Below is a small trained network, with its code and all its weights. Each question gives an input and a target symbol and asks what happens when units are switched off, that is, made to give their printed mean instead of their output.

import numpy as np


def w(rows, s, z=0):
    codes = np.array(rows[::2]) - 128.0
    scale = np.full(codes.shape[1], s)
    scale[-1] = z or s
    return codes * scale


def f(y):
    return np.maximum(y, 0)


def softmax(a):
    e = np.exp(a - a.max(-1, keepdims=True))
    return e / e.sum(-1, keepdims=True)


def log_softmax(a):
    a = a - a.max(-1, keepdims=True)
    return a - np.log(np.exp(a).sum(-1, keepdims=True))


def net(x, mask):
    ids = ['εμπστφω'.index(c) for c in x.split()]
    T = len(ids)
    res = E[ids] + P[:T]
    u = 0
    for l in range(2):
        q, k, v = (res @ M[l].T for M in (Q, K, V))
        z = softmax(np.where(np.tri(T) > 0, q @ k.T / 3**0.5, -1e9)) @ v
        res = res + np.where(mask[u], z, O[l][:, -1]) @ O[l][:, :-1]
        u += 1
        y = f(res @ A[l][:, :-1].T + A[l][:, -1])
        res = res + np.where(mask[u : u + 4], y, B[l][:, -1]) @ B[l][:, :-1]
        u += 4
    return log_softmax(res[-1] @ U[:, :-1].T + U[:, -1])


Q, K, V, O, A, B = {}, {}, {}, {}, {}, {}
E = w([
[78,171,81,181,41,151,241,117,95,243],'ε',
[162,57,110,146,154,155,143,21,156,208],'μ',
[204,102,99,147,74,36,207,66,54,146],'π',
[108,174,87,70,196,65,131,197,116,170],'σ',
[182,226,120,83,186,168,95,90,90,145],'τ',
[27,120,111,117,114,114,176,15,91,182],'φ',
[147,132,253,198,245,99,100,72,153,160],'ω',
],0.016)
P = w([
[127,174,86,148,99,85,89,134,249,101],'0',
[143,182,102,145,111,93,67,118,204,101],'1',
[135,172,121,141,123,91,73,117,183,111],'2',
[136,167,125,133,126,95,83,117,163,121],'3',
[134,156,134,119,135,99,102,113,159,132],'4',
[133,151,135,117,140,105,115,111,143,139],'5',
[136,145,134,114,150,115,128,112,130,144],'6',
[136,137,135,115,158,119,136,109,115,151],'7',
[144,131,129,118,168,131,150,107,104,155],'8',
[152,122,133,120,184,144,159,106,97,157],'9',
[152,119,136,128,191,150,154,100,69,161],'10',
[150,116,137,131,196,154,156,101,48,168],'11',
[153,106,141,131,207,154,163,92,41,175],'12',
],0.016)
Q[0] = w([
[156,251,113,111,225,75,127,121,135,191],'L0H1',
[130,128,105,146,135,140,108,128,146,156],'L0H1',
[146,125,126,154,121,133,114,154,128,88],'L0H1',
],0.016)
K[0] = w([
[130,67,135,116,187,161,188,116,8,213],'L0H1',
[150,124,143,126,119,86,139,125,90,76],'L0H1',
[92,116,80,175,75,124,76,97,172,129],'L0H1',
],0.012)
V[0] = w([
[130,134,131,162,139,186,59,200,147,223],'L0H1',
[77,64,76,87,166,109,6,66,153,151],'L0H1',
[2,124,194,74,192,191,118,148,64,36],'L0H1',
],0.0064)
O[0] = w([
[200,120,102,91,90,179,200,169,206,200,92],'L0H1',
[119,10,63,104,137,135,135,114,124,101,148],'L0H1',
[150,188,91,184,170,137,161,101,169,111,2],'L0H1',
],0.013,0.0074)
A[0] = w([
[142,143,115,104,136,133,150,117,151,114,59],'L0N1',
[166,170,99,115,170,98,105,117,166,151,77],'L0N2',
[254,87,96,152,67,66,207,125,141,114,4],'L0N3',
[165,102,119,111,157,74,151,133,87,175,109],'L0N4',
],0.0094,0.0026)
B[0] = w([
[81,110,54,180,64,141,73,2,72,50,133],'L0N1',
[155,148,89,71,127,119,173,78,194,167,175],'L0N2',
[185,112,163,165,26,80,149,158,6,87,150],'L0N3',
[92,78,166,184,207,150,177,156,129,136,253],'L0N4',
],0.0078,0.011)
Q[1] = w([
[100,157,108,160,112,249,81,180,150,72],'L1H1',
[135,146,101,87,145,113,141,164,109,113],'L1H1',
[216,132,117,150,81,112,135,159,77,71],'L1H1',
],0.012)
K[1] = w([
[175,130,92,143,53,71,113,152,254,34],'L1H1',
[134,128,162,172,123,160,120,116,143,116],'L1H1',
[80,105,153,121,54,95,34,145,163,124],'L1H1',
],0.0087)
V[1] = w([
[164,119,239,144,203,161,63,140,143,131],'L1H1',
[154,108,167,178,98,164,167,67,160,121],'L1H1',
[148,89,149,254,130,62,203,179,177,140],'L1H1',
],0.0085)
O[1] = w([
[173,134,47,80,71,133,149,183,142,85,220],'L1H1',
[26,144,115,131,101,129,165,254,150,123,2],'L1H1',
[173,140,152,90,89,117,89,55,71,70,121],'L1H1',
],0.0093,0.0053)
A[1] = w([
[101,165,146,98,148,125,44,147,63,71,7],'L1N1',
[188,151,87,118,132,79,116,126,138,125,130],'L1N2',
[123,154,128,145,170,94,129,220,167,131,148],'L1N3',
[95,180,67,94,185,116,92,141,148,7,120],'L1N4',
],0.014,0.002)
B[1] = w([
[171,168,86,108,110,62,142,135,165,105,254],'L1N1',
[103,133,183,148,178,144,237,103,162,101,253],'L1N2',
[112,162,122,194,42,80,172,211,144,181,167],'L1N3',
[9,139,138,129,93,158,76,137,83,106,175],'L1N4',
],0.014,0.008)
U = w([
[122,163,255,113,89,132,107,137,110,180,71],'ε',
[132,68,144,91,103,155,113,164,126,131,253],'μ',
[129,156,108,130,81,106,123,87,127,120,175],'π',
[155,141,169,131,114,162,146,31,159,134,134],'σ',
[134,124,85,216,100,110,147,131,170,150,49],'τ',
[72,135,153,234,151,111,81,113,121,107,157],'φ',
[68,124,146,106,43,154,188,97,153,83,56],'ω',
],0.007,0.0033)

Each question gives the input, a string of symbols that net reads in full, and the target symbol t.
The units are the heads (3 rows each of Q, K, V and O) and the neurons (one row each of A and B). Each row of codes is followed by its name. A weight is (code - 128) times the scale printed after its matrix; where a second scale follows, it is the last column's (O, A, B and U).
mask holds one flag per unit, layer by layer, with each layer's heads first. A switched-off unit (its flag False) gives its mean, the last column of its rows in O or B, instead of its output. The means were averaged over made-up inputs and are rounded, as every weight is.
A unit's drop is (log p(t) with every unit on - log p(t) with that unit switched off) / (log p(t) with every unit on - log p(t) with every unit switched off).
The circuit of an input: a set's keep is (log p(t) with only the set's units on - log p(t) with every unit switched off) / (log p(t) with every unit on - log p(t) with every unit switched off). Starting from all 10 units, units are removed one at a time, each time the one whose removal leaves the highest keep (on an exact tie, the one counted first), for as long as the keep stays at least 0.8.
circuit, biggest first: the units of the circuit, biggest drop first
top k neurons: the k neurons with the biggest drops, biggest first
k most important neurons of layer l: the k neurons of layer l with the biggest drops, biggest first
input σ φ σ σ μ π σ σ σ π, target σ: circuit, biggest first : (L1H1 L1N2)
input ω π π σ, target π: top 2 neurons : (L1N1 L0N2)
input φ ω π ω σ ε τ π μ σ σ π, target μ: 2 most important neurons of layer 1 : (L1N1 L1N2)
input π σ σ π π ω σ σ σ ε σ π, target ω: circuit, biggest first : (L1H1 L0H1 L1N2)
input μ ω σ φ σ ω ω, target ω: 2 most important neurons of layer 1 : (L1N4 L1N2)
input ω φ σ π τ ω μ σ μ σ, target μ: circuit, biggest first : (L0H1 L1H1 L1N2)
input τ σ π σ π σ σ ε φ π, target σ: top 2 neurons : (L0N3 L1N2)
input σ σ ω π μ φ τ ω π φ φ π, target φ: circuit, biggest first : (L0H1 L1H1)
input σ π σ φ ω ω π τ, target π: 3 most important neurons of layer 0 : (L0N2 L0N4 L0N3)
input π τ ω π, target τ: top 4 neurons : (L0N4 L1N3 L0N3 L1N4)
input τ σ σ ω ε ω σ, target ω: circuit, biggest first : (L1H1 L1N4)
input ε σ π ω σ σ τ τ τ, target τ: top 3 neurons : (L1N3 L0N2 L0N3)
input ω σ π σ φ ε μ μ π τ ε ω, target ε: most important neuron of layer 1 : (L1N1)
input μ φ σ ω ω φ π ε, target ε: circuit, biggest first : (L0H1)
input π σ τ τ τ π π, target π: top 4 neurons : (L1N1 L0N4 L1N2 L0N2)
input μ σ μ φ μ σ π σ σ π ε τ, target ε: top 3 neurons : (L1N1 L1N3 L0N3)
input φ ω σ ω σ σ σ σ ω π σ π σ, target π: top 3 neurons : (L1N1 L0N4 L0N2)
input π σ ε ω σ σ μ σ σ σ π σ σ, target σ: circuit, biggest first : (L1H1 L0H1 L1N2)
input ω σ φ, target φ: circuit, biggest first : (L1H1 L0H1)
input τ ω τ σ σ π φ ε ε σ σ π, target φ: most important neuron of layer 1 : (L1N1)
input σ π φ σ ω ε π σ σ σ σ π τ, target π: top 2 neurons : (L1N1 L0N4)
